Table B holds the same points as the rows below and some others, measured another way and shuffled. Each row below is followed by which row of B it is.
B:
0: [-188  230  133   80  291 -463  275 -373  121 -201   14  -13  296  461
  287 -315 -426   54  -53  -40 -495   91]
1: [  25 -276   45   30 -177 -230  231  127  391 -147  141  106  218   34
  286 -117  -58  148 -129 -146 -131  491]
2: [ -22   -5  249 -263   30  -48 -147   53   14  167   41  -12 -194  163
  -29  -65   99 -149  -45 -102   12  289]
3: [-285  -11  -28 -446 -138 -247  212  180  -91  -46  -15   48  197  126
  383  208 -340  233 -121  123 -284  823]
4: [ 225   26  134 -211 -133  220 -330  103  -46  286  -40   62 -464    5
 -216   30  354 -232  133  -19  164 -203]
5: [ 339  -28   42   11 -247  167   86  167  223   92  -24  114  -94  -95
   97   33  251   99   60  -60  -88  -50]
6: [  -1  -20  174 -261 -168  -62  170  269   94  187  143   16   95   12
  177  165  -52  290 -160 -117 -311  641]
7: [ 134   86  -70 -393 -244  290   21  164  -65  -84 -391  115 -266    1
  293  134  216 -139  132  219  181  110]
8: [ 354  264  445 -174   48  331  -78  107   73  359  -70  -84 -343   76
  -84  -29  421  -86   -6 -210  -66  -14]
9: [  97  -78  167 -369 -316  195 -204  363  -14  346  159   66 -357  -59
 -133  248  247   39  -49 -100   23  328]
10: [ 288 -302  100  233 -172 -157  -95  120  354  241  336  116   15 -119
 -177 -109  170   95    6 -245 -129  -18]
11: [-150 -202 -253 -373 -256 -150 -208  130 -190   18  -83  184 -140  -16
   73  181  -93 -111  139  272  125  240]
12: [ 115 -379 -174   68  -73 -383 -212   37   29  220  128  158  128 -182
 -123  -33  -42  -26  169   82  -40   41]
13: [ 282  -36   36  191  121 -200 -313 -182  -12  348   85   74 -113  -17
 -328 -167  117 -165  254   -8 -123 -527]
14: [ 377 -713   66  387 -289 -197 -201  207  633  156  453  186    4 -265
 -250 -264  371  -55  -17 -371  196   36]
15: [-215    8   48 -316   42 -306  255   37   -5 -102  -97    6  275  174
  419   12 -307  118 -102   82 -251  737]
16: [ 237  -70  132  177  -66  -69   -8  -26  298   82  144   82  -55   57
  -43 -187  144   -4   28 -176 -131 -160]
17: [ 196  188   86 -180  -90  275 -115  -38   15  -15 -260   74 -400  157
   59  -72  293 -268  146   58  145 -299]
18: [ 158 -148  169 -112 -214   79  142  218  328  -30   27   62  -33    8
  215  -45  200   51 -113 -162   17  408]
19: [ 355 -377  238  236 -198   63  -25  127  633  -42  186   95 -140  -33
  -16 -336  446 -156  -79 -376  233   34]
20: [ 223  131  237  134  234 -203 -236 -186  -28  447  161  -27  -81  100
 -326 -165   55  -63  137 -126 -314 -353]
21: [  41   77 -135 -514 -380  293   -1  280 -161   -7 -283  147 -296  -31
  257  317  127   -6   98  255   94  231]
22: [-248 -409 -290 -134 -173 -502 -239    8  -62  -13  167  214   57   20
  -29    9 -282  -86  105  182   24  230]
23: [ 203 -218  183   43  -19 -145 -378   56   90  443  299   49 -214  -52
 -399  -92  215 -127   75 -189  -10 -105]
24: [  94    2 -203   21  -35 -145   20 -161   16 -139 -220  159   17   80
  181 -117  -59 -116  214  207  -48 -255]
25: [ 266  247  171   26  -88  140  265   30  204   44  -46   31   -4  102
  209  -16   94  203  -13 -100 -356  -54]
26: [ 276 -301  119   54 -117 -129 -353  178   99  508  328   77 -150 -201
 -394   21  241   -7   84 -167  -43  -27]
27: [-110  -29  154 -340  200 -323  -48   33 -162  233  -47  -58  147   70
  103   11 -158  -35  -14   57 -156  606]
28: [   3  439   59 -167  147   63  252 -274  -18 -315 -454   16  -60  394
  448 -188  -80 -157  104  175 -157 -146]
29: [ 374  112  371   87   -2   49  296  170  317  289  141  -63  175  -41
  123  -21  160  345 -131 -304 -462  291]
30: [ 212   33  160  -16 -152   17  -42  138  103  324  213   53 -103  -14
 -118   89  108  184    0 -148 -288   -2]
31: [  92  -13   22 -190 -120  -71   44  148  -10  183    3   62   39  -38
  107  128  -22  143   29   41 -208  273]
32: [ 163 -101  339 -148  -91   29  -23  235  219  288  204  -24 -108   -7
  -41   -6  225   63 -135 -273  -81  434]
33: [ 292  194  244 -158    4  177    3  108   -2  314  -91  -31 -142   -3
   16   52  234   45   49  -66 -179   48]
34: [ 114  -97  176 -184   42 -102  -55  115   36  239   -6  -15    9  -37
   31  -22  105  -44    8  -54  -43  368]
35: [ 185  159   70  132   55  -49 -227 -233   17  173   52   85 -256  188
 -228 -181   88 -170  197  -23 -154 -627]
36: [ 236  343  179 -291   59  297  193   -5  -20  -51 -489  -31 -145  129
  371  -35  232 -126   85  106   -3   71]
37: [-262 -423 -323 -240   40 -544 -262 -117 -161 -138 -161  175  107   31
  112 -136 -249 -359  206  331  265  301]
38: [ 137 -198    6  -74   -5 -188 -515    4 -157  476  165   93 -257  -98
 -449    4  137 -216  221   27   51 -227]
39: [ 238  200   26 -264 -126  262  128  113  -25   10 -363   59 -130   -5
  291   99  198  -20  117  150  -24   55]
40: [ 154  -80  -87  108 -180  -88  -34  -33  170  -10   58  169  -70   46
    7  -78   38    1  122   11 -108 -254]
41: [ -32 -220 -118 -196 -257 -220  101  234   38   79  101  133  177  -98
  191  181 -157  245  -17   75 -207  520]
42: [ 351 -152  160  253  -94  -22 -348  -20  238  357  322  101 -298  -25
 -441 -176  314 -121  119 -251  -30 -500]
43: [-330  112  -88 -204  288 -604  108 -262 -247  -34 -107   10  361  282
  270  -76 -569   29   68  241 -417  362]
44: [ 377  -24   88 -110 -178  132  -16  265   30  391   -2   50  -48 -233
  -21  181  249  164   90  -19 -157  110]
45: [ 210  -86  167  -15   86 -148  190   74  195  106  -73   -5  245  -60
  227 -109   64   70  -21  -81 -165  401]
46: [  53 -169    0   81  -45 -317 -123  -16   95  206  243  100   53   21
 -130  -67  -94   60   57  -63 -231   -4]
47: [ 385 -407  -90  377 -155 -179 -324  -26  294  229  252  203 -108 -199
 -350 -213  273 -147  227 -108   83 -524]
48: [ 108  336  238 -328   77  245   70  -42  -40  -26 -356  -39 -264  245
  244  -69  185 -197   45   46   14   63]
49: [   0 -140   71 -138 -237 -103 -101  184   95  206  270  100 -111   23
  -86  107   -1  122  -47 -105 -154  241]
50: [  17 -166  164   47 -126 -206   29   70  304   68  316   75   35  120
    0 -106  -34  119 -120 -243 -212  253]
51: [-299   45  -17 -541   79 -272  160   43 -224 -104 -291    1  191  169
  455   90 -312  -19  -27  252 -107  807]
52: [ 135 -449 -237  450  -27 -532  -87 -228  338 -120  177  228  234  -19
  -51 -360 -116 -103  189   -6  -56 -330]
53: [ 195  -36   -2  -17  -39  -59   39    1   97   36 -122   84   30  -16
  126  -74   79  -32  111   48  -77   -6]
54: [ 102   21  166 -461  -39  186 -189  177 -132  202 -243   -3 -319    3
   47   76  285 -255   64   72  237  297]
55: [ 309    6   -4  -83 -199   75  175  230   77  213  -64   80  105 -185
  179  187   99  275   63   38 -269  194]
56: [ 193   20  -99  302  108 -315 -170 -303   26  158   78  132   27   87
 -194 -214  -87  -70  266   57 -280 -644]
57: [ 229  170  127   83  113 -170   82  -64    7  317   65   -5  162   18
  -17   -6  -73  212   81  -38 -495  -78]
58: [-291 -297 -259 -208  201 -732 -377 -173 -379  220   28  104  185   23
 -137  -32 -424 -207  231  320  -70  216]
59: [  63  -94   15 -116    9 -217  152   62   68   42  -91   42  226  -19
  256  -21  -86   85   22   58 -172  415]
60: [ 154  190   99   57   -2   37  288 -135  268 -243 -191   54   29  243
  345 -218   37   -6   15  -40 -175  -94]
61: [  44 -647  -68   53 -135 -386 -588   68  131  293  373  180 -197 -140
 -472 -155  161 -319  130 -100  319  -19]
62: [ 140  -74   43  290  171 -401  -15 -244  182   85  117   67  191  104
  -48 -297 -106  -30  113  -73 -279 -239]
63: [ 216 -186  139  141  172 -322  -80  -55  143  280  112    3  167  -63
  -97 -197   47  -37   74 -115 -157   74]
64: [ 156  381  130 -168   10  205  -48 -113  -94   91 -209   25 -318  230
   35  -13  131 -126  137   67 -134 -353]
65: [ 118  413  236 -129  149  110 -101 -201 -102  148 -146  -21 -312  308
  -55 -114  101 -181  116   -1 -177 -372]
66: [  78   76  108  250   19 -243  125 -190  279  -18  213   76   97  244
   42 -221 -136  121  -13 -165 -416 -206]
67: [ 212  286  243  -37   52  160   -5 -108   96   75 -107    5 -262  231
   15 -151  195 -122   60  -98 -122 -276]
68: [  97  697  173 -188  227  124  422 -237 -111 -119 -460  -69   75  367
  485  -50 -139   99   70  152 -493  -83]
69: [ 171  451   26 -145    2  230   36 -171 -108  -36 -331   65 -283  249
  152  -26   95 -122  198  169 -150 -477]
70: [  26  217  -76 -481 -144  105  117  173 -285  103 -331   52  -38   -9
  315  307  -57  116  107  298 -180  333]
71: [  46  257  148 -307 -127  250   73   44   27  -83 -211   42 -294  238
  234   14  142  -97    1   24  -13   70]

[  35  -98   49  -67  -50  371  242   16   -3   11  270  357   40  -34
  -35 -369  -26   52   89  -37  -31  188 -142  -39   46 -126  -73  123
   73   73]
48
[ -17   51   -2  -63 -134  378  209  -64  285   94  133  324   15  -73
 -185 -603 -116 -317  -21   50  168  263  -29  -62  141   89  -25  -42
   63  259]
45
[ 152   71  140 -135   58 -367  134    2 -102    8  -90 -137   95  371
  -74  216  -14   96  109 -231  184 -523  214  193   55 -109 -310  243
  132  -87]
53
[ 100  142  -29   24 -292  613   15 -107   92  -40  293  263   68 -179
 -445 -543 -284 -140 -308  210  179  524 -165  206  204 -166   -8 -395
  149  315]
3
[ 427  -95  208 -114   47 -137   87  121   46   -2  -12 -424  199  499
 -191   20 -276  112   78 -141  126 -582  -62   42   44  101 -442  176
   21  -34]
29
[   1 -200   96   37  112 -187  174   51 -203 -334  -51  211   46  171
  118  156   46  403   85  -52 -668  104 -185  312 -308 -199  106  -39
    1 -143]
2
[ -97 -170  119  -91  137 -252  340   25 -130 -275 -103  309    1  149
  195  174  102  342  201 -118 -649   99 -159  321 -305 -175  154   67
   19 -106]
1
[-111   46 -119  300  -82  -14 -237 -141   77   28   -3  238  -56  -60
 -222 -461   33 -528 -238   81  393   56  324  -79   96  121 -108 -110
   89  136]
50
[ -22  -12  -99  276  -84  194 -176  -77  113   53   99  236   -8  -50
 -195 -585    0 -426 -182   85  316   88  203 -203  103  131 -136  -71
   41  126]
71
[ 280   -5   96   67   21  -71   16   91  -93 -316 -106 -114  210  346
 -102  113 -120  506  -88   36 -622    9 -110  339 -209 -192   12 -277
  -32 -135]
27
[  -2  -16 -137  346  -93  373 -234  -38 -278    1  359  432   30 -150
  -95 -413  183   17 -179   41  203  198  219 -154  112 -300 -143    1
  123  -65]
0
[  80   17  114  -51  108 -458   67   -3 -161   34  -88  -93   49  351
   -2  215   84   12  129 -272  272 -604  316   95   44  -77 -356  348
  130 -133]
16
[ 361  -95  152   11   91 -224  -27  112 -132  -19   16 -323  176  473
  -88  105  -93  211   75 -186  116 -626   99   -2   15  -24 -446  247
   33 -173]
25
[-176   89   63  -89  147 -468  323  -19 -118 -275 -314  332   37  232
  250  328  276  415  191 -169 -733   36  164  418 -309 -285  247   21
   39 -195]
61
[  92  -73  102   31   62 -401  -47  -34  -27   33  -86 -169    3  290
 -154   10  -89 -292    1 -156  423 -526  201   46   60  147 -378  214
  102   24]
36
[ -25  110    9   99 -135 -223 -163 -186   41  -50  -88  -32  -49   44
 -414 -143 -221 -507 -303   65  479  -57  169  306  132   85 -172 -230
  172  249]
41
[ 178 -183 -137  585  -62  246 -558    3  -73   -5  223   31   52   18
 -261 -627  -34 -352 -343  166  387  -72  207 -383   82  160 -327 -121
   -8   -9]
68
[ 167   76   71   27  126 -335   49   73 -225  -95 -111  -33  161  413
  106  263  194  441  127 -226 -229 -443  308  117  -93 -265 -195  211
   49 -301]
24
[-382  334  -65   41  -84 -541  -47 -313 -164  -31 -206  347 -167  -73
 -193  153  170 -461 -188 -100  492  -26  549  466  122 -209   -9  -66
  307  139]
37
[-113  -80   46 -112   17  190  345  -11  -67   19  207  497  -16  -50
  126 -233  145   92  209 -139  -85  140  -25  -11    4 -201  -15  270
   99    2]
42
[ -40   32   81 -239 -121  370  417  -55  116    6  205  411   13  -93
 -111 -342 -112  -11   83  -18  -46  352 -203  177   81 -153   48   10
  121  223]
26
[ -16   93   -1  -76 -179  450  203  -81  166   47  208  364   26 -127
 -222 -517 -123 -179  -74   68  131  368  -74   68  153  -80    5 -113
  111  248]
59
[ -92 -125  135 -140  317 -569  461  109   70 -152 -372  207   61  428
  465  215  320  355  470 -307 -766 -334  150   37 -378   15  101  387
 -101 -291]
19
[ -74   -6  -35   48  -46  268  138  -41   74   91  174  427   -1  -72
   -4 -485  110 -171   54  -44  133  136  127 -172   92  -37  -72  142
   68   72]
17
[ 167  146   81  -26   18 -193   99   29 -108 -252 -166  -14  180  327
  -53  219    6  474  -28  -54 -503  -49   79  398 -150 -287   27 -183
   42 -149]
11
[ 163   30   28  -49 -232  608  126  -43  210    8  273  189   84  -90
 -374 -607 -324 -162 -172  164  127  403 -254   78  175  -11  -63 -260
   79  311]
6
[ 223   32  105   20 -107 -161 -145  -75  -53  -68   10 -276   62  224
 -443    3 -339 -212 -247   17  427 -267   13  323  138   16 -340 -158
  160  164]
70
[ -71 -317   80   70  206 -200  200   75 -289 -215   52  340   -4  137
  302  114  230  367  245 -165 -517  -54  -84   58 -293 -191    5  282
    4 -246]
60
[   1 -166  113  -57   20   19  232    6 -194 -281   92  265   25   52
   -5   66  -63  333   31  -16 -485  249 -300  372 -200 -251   90  -83
   70   -7]
49
[  74   70  151 -175   64 -420  183  -32  -59   32 -122  -94   50  338
  -62  204  -20  -25  134 -249  252 -513  222  207   63  -56 -294  283
  143  -28]
10
[  76    3   -9   75 -157  325   -1  -75  374   65   72  110   17  -25
 -341 -696 -274 -529 -177  149  296  182  -45  -92  143  285 -103 -201
   21  323]
44
[ 124  -32   41  192  103 -429 -221   -3 -374  -20   11 -107   59  309
  -49  221  136   72  -25 -216  347 -617  399   39   41 -175 -432  284
  140 -231]
66
